Small tables with named rows and columns. After each table, cells are looked up by row and column.

komonu =
,kemuve,zogu,nuguz,duloro,lafed,tosuvom,kep,seku,vazukeg
ser,56555,26937,56715,44414,49179,60158,30834,34550,25520
duzazu,73357,18919,64332,78056,15458,72165,8555,12386,56452
vobifa,40735,51121,37945,47048,37062,48739,49297,38929,55063
fatemi,60595,31859,54004,66090,24248,58541,24032,22834,56259
fibivo,76470,6432,83915,54922,58787,73607,16722,54848,12729
muvor,24228,45422,36954,11571,77642,21702,65680,77425,13718
detode,25127,71516,14735,45547,18266,26578,54080,21722,77248
fusun,53556,17345,58251,47980,52428,53672,36317,48866,27607

duloro of duzazu: 78056
zogu of fibivo: 6432
kemuve of detode: 25127
nuguz of fibivo: 83915
zogu of fatemi: 31859
nuguz of detode: 14735
seku of fusun: 48866
seku of fatemi: 22834
zogu of muvor: 45422
seku of muvor: 77425
duloro of fusun: 47980
kep of duzazu: 8555
lafed of fibivo: 58787

nog =
,zuziku,zuze
nanetoz,76,86
kar,94,95
segu,168,246
mas,87,40
virosig,75,120
kugikan,117,144
pidolo,50,166
miva,89,65
redut,68,84
mem,85,5

kugikan, zuze: 144
nanetoz, zuziku: 76
miva, zuziku: 89
mas, zuze: 40
mas, zuziku: 87
segu, zuziku: 168
mem, zuziku: 85
redut, zuziku: 68
kar, zuze: 95
pidolo, zuziku: 50
segu, zuze: 246
virosig, zuziku: 75
mem, zuze: 5
kar, zuziku: 94
pidolo, zuze: 166
Which row has the largest zuze? segu

Table biz
	mam	nosi	kiv	vip	febe	nebo	muv	kineku	gusum	sogudet
dugil	4.31	5.85	9.34	6.18	4.91	4.70	4.67	9.27	4.62	8.85
vobel	8.48	9.03	5.17	5.74	5.75	5.74	6.11	5.35	5.96	5.36
salukas	9.78	9.88	2.92	1.75	5.71	2.14	2.99	4.50	5.26	3.62

nebo of dugil = 4.70
kiv of vobel = 5.17
mam of vobel = 8.48
muv of dugil = 4.67
febe of salukas = 5.71
nosi of vobel = 9.03
nebo of salukas = 2.14
muv of salukas = 2.99
vip of vobel = 5.74
gusum of dugil = 4.62
muv of vobel = 6.11
gusum of vobel = 5.96
Which row has the largest nosi? salukas

zezasu =
         zeva  dile  ziner
torit     206    16    114
nule       89   222    158
meb       191    86     96
kovomog   180   151    136
doro      151   128    138
napo       98    47     49
muv       178   148    123
dugomul   216    65     75

What is the zeva of nule in zezasu?
89
What is the zeva of doro in zezasu?
151
What is the zeva of muv in zezasu?
178
What is the ziner of meb in zezasu?
96
What is the dile of napo in zezasu?
47
What is the zeva of torit in zezasu?
206
What is the zeva of kovomog in zezasu?
180
What is the zeva of meb in zezasu?
191
What is the ziner of muv in zezasu?
123
What is the zeva of dugomul in zezasu?
216
What is the dile of nule in zezasu?
222
What is the dile of dugomul in zezasu?
65
What is the zeva of napo in zezasu?
98
What is the ziner of nule in zezasu?
158
What is the dile of muv in zezasu?
148
Row with the largest zeva: dugomul

kidi =
	tabed	rak	rif	mimadif	kib	zugora	pidoz
zokuz	123	125	108	115	121	121	114
rim	165	100	175	145	102	139	63
vaf	122	111	114	111	114	99	74
par	152	120	148	84	139	191	122
refufim	142	158	181	73	140	216	140
korim	113	110	107	88	109	127	86
lozod	171	101	170	147	118	133	84
vagudak	133	106	119	125	114	125	128
fegala	129	117	92	115	118	109	104
nesa	131	113	127	123	120	121	122
sasofef	121	123	118	121	120	120	121

What is the kib of fegala in kidi? 118
What is the kib of refufim in kidi? 140
What is the rak of vaf in kidi? 111
What is the zugora of vagudak in kidi? 125
What is the kib of vagudak in kidi? 114
What is the tabed of nesa in kidi? 131
What is the pidoz of zokuz in kidi? 114
What is the rak of refufim in kidi? 158
What is the rak of nesa in kidi? 113
What is the pidoz of par in kidi? 122
What is the tabed of korim in kidi? 113
What is the zugora of sasofef in kidi? 120
What is the rak of rim in kidi? 100
What is the rak of par in kidi? 120

nud =
         bas   miv   fiv  tenel
nez     1230  6925  9903   1723
nedibo   358   340  9551   4668
dup     4077  7655  9748    129

bas of dup is 4077
tenel of nedibo is 4668
fiv of dup is 9748
miv of dup is 7655
fiv of nez is 9903
tenel of dup is 129
Which row has the largest tenel? nedibo

zad =
cols = riluv, gapulo, batetu, dunovu, fopamuk, lik
vot: [75072, 69698, 29389, 52091, 19012, 52787]
puniv: [41909, 36592, 29389, 16208, 43731, 52787]
sodebi: [35860, 49947, 29389, 52091, 43869, 52787]

vot, riluv => 75072
puniv, batetu => 29389
vot, gapulo => 69698
vot, lik => 52787
vot, fopamuk => 19012
puniv, lik => 52787
puniv, fopamuk => 43731
vot, dunovu => 52091
sodebi, fopamuk => 43869
puniv, gapulo => 36592
sodebi, batetu => 29389
Which row has the largest riluv? vot

pidekug:
|  | kabibok | tafirag |
|---|---|---|
| gir | -4.145 | 0.298 |
| gotar | 1.054 | -6.133 |
| dunili | -1.245 | -7.265 |
| mez | 5.822 | 5.869 |
| damos | 0.594 | -6.614 |
| fituses | 4.684 | -2.422 |
| bes | 1.984 | 1.225 |
| dutulu | -1.253 | -7.310 |
| nof | 1.704 | -5.040 |
| deniko | -1.762 | -7.430 |
| vusatu | -2.765 | -6.901 |
| goredus | 2.047 | -4.079 |
| figif | 2.044 | -1.460 |

tafirag of deniko is -7.430
kabibok of gotar is 1.054
tafirag of vusatu is -6.901
tafirag of dunili is -7.265
kabibok of dutulu is -1.253
kabibok of vusatu is -2.765
kabibok of goredus is 2.047
tafirag of damos is -6.614
kabibok of fituses is 4.684
kabibok of deniko is -1.762
tafirag of gotar is -6.133
kabibok of mez is 5.822
tafirag of dutulu is -7.310
Row with the largest kabibok: mez

Table nakagap
columns: rav, kofezat, pum, fadun, momuzo, ved, nem, tis, vob, matid
nuku: [139, 71, 97, 88, 137, 98, 125, 128, 90, 110]
nik: [98, 144, 104, 121, 107, 131, 95, 135, 121, 107]
kido: [133, 73, 103, 106, 133, 147, 148, 129, 116, 106]
nenalu: [140, 115, 136, 190, 91, 111, 167, 96, 103, 121]
nerelaz: [110, 136, 119, 114, 129, 112, 94, 124, 128, 109]
fepun: [197, 112, 127, 145, 78, 84, 151, 103, 101, 163]
zovu: [129, 168, 129, 149, 84, 96, 98, 110, 116, 130]
zam: [104, 88, 103, 142, 124, 73, 125, 118, 64, 82]
kab: [117, 83, 100, 122, 128, 119, 139, 128, 98, 104]
sep: [130, 76, 97, 114, 127, 120, 146, 129, 98, 115]
kez: [104, 148, 112, 177, 81, 104, 126, 117, 93, 115]
vofufat: [144, 96, 123, 107, 124, 52, 100, 103, 76, 99]

What is the nem of nerelaz in nakagap? 94
What is the fadun of nuku in nakagap? 88
What is the momuzo of sep in nakagap? 127
What is the kofezat of kez in nakagap? 148
What is the matid of vofufat in nakagap? 99
What is the matid of nerelaz in nakagap? 109
What is the vob of kido in nakagap? 116
What is the pum of nik in nakagap? 104
What is the nem of kido in nakagap? 148
What is the kofezat of nenalu in nakagap? 115
What is the matid of kez in nakagap? 115

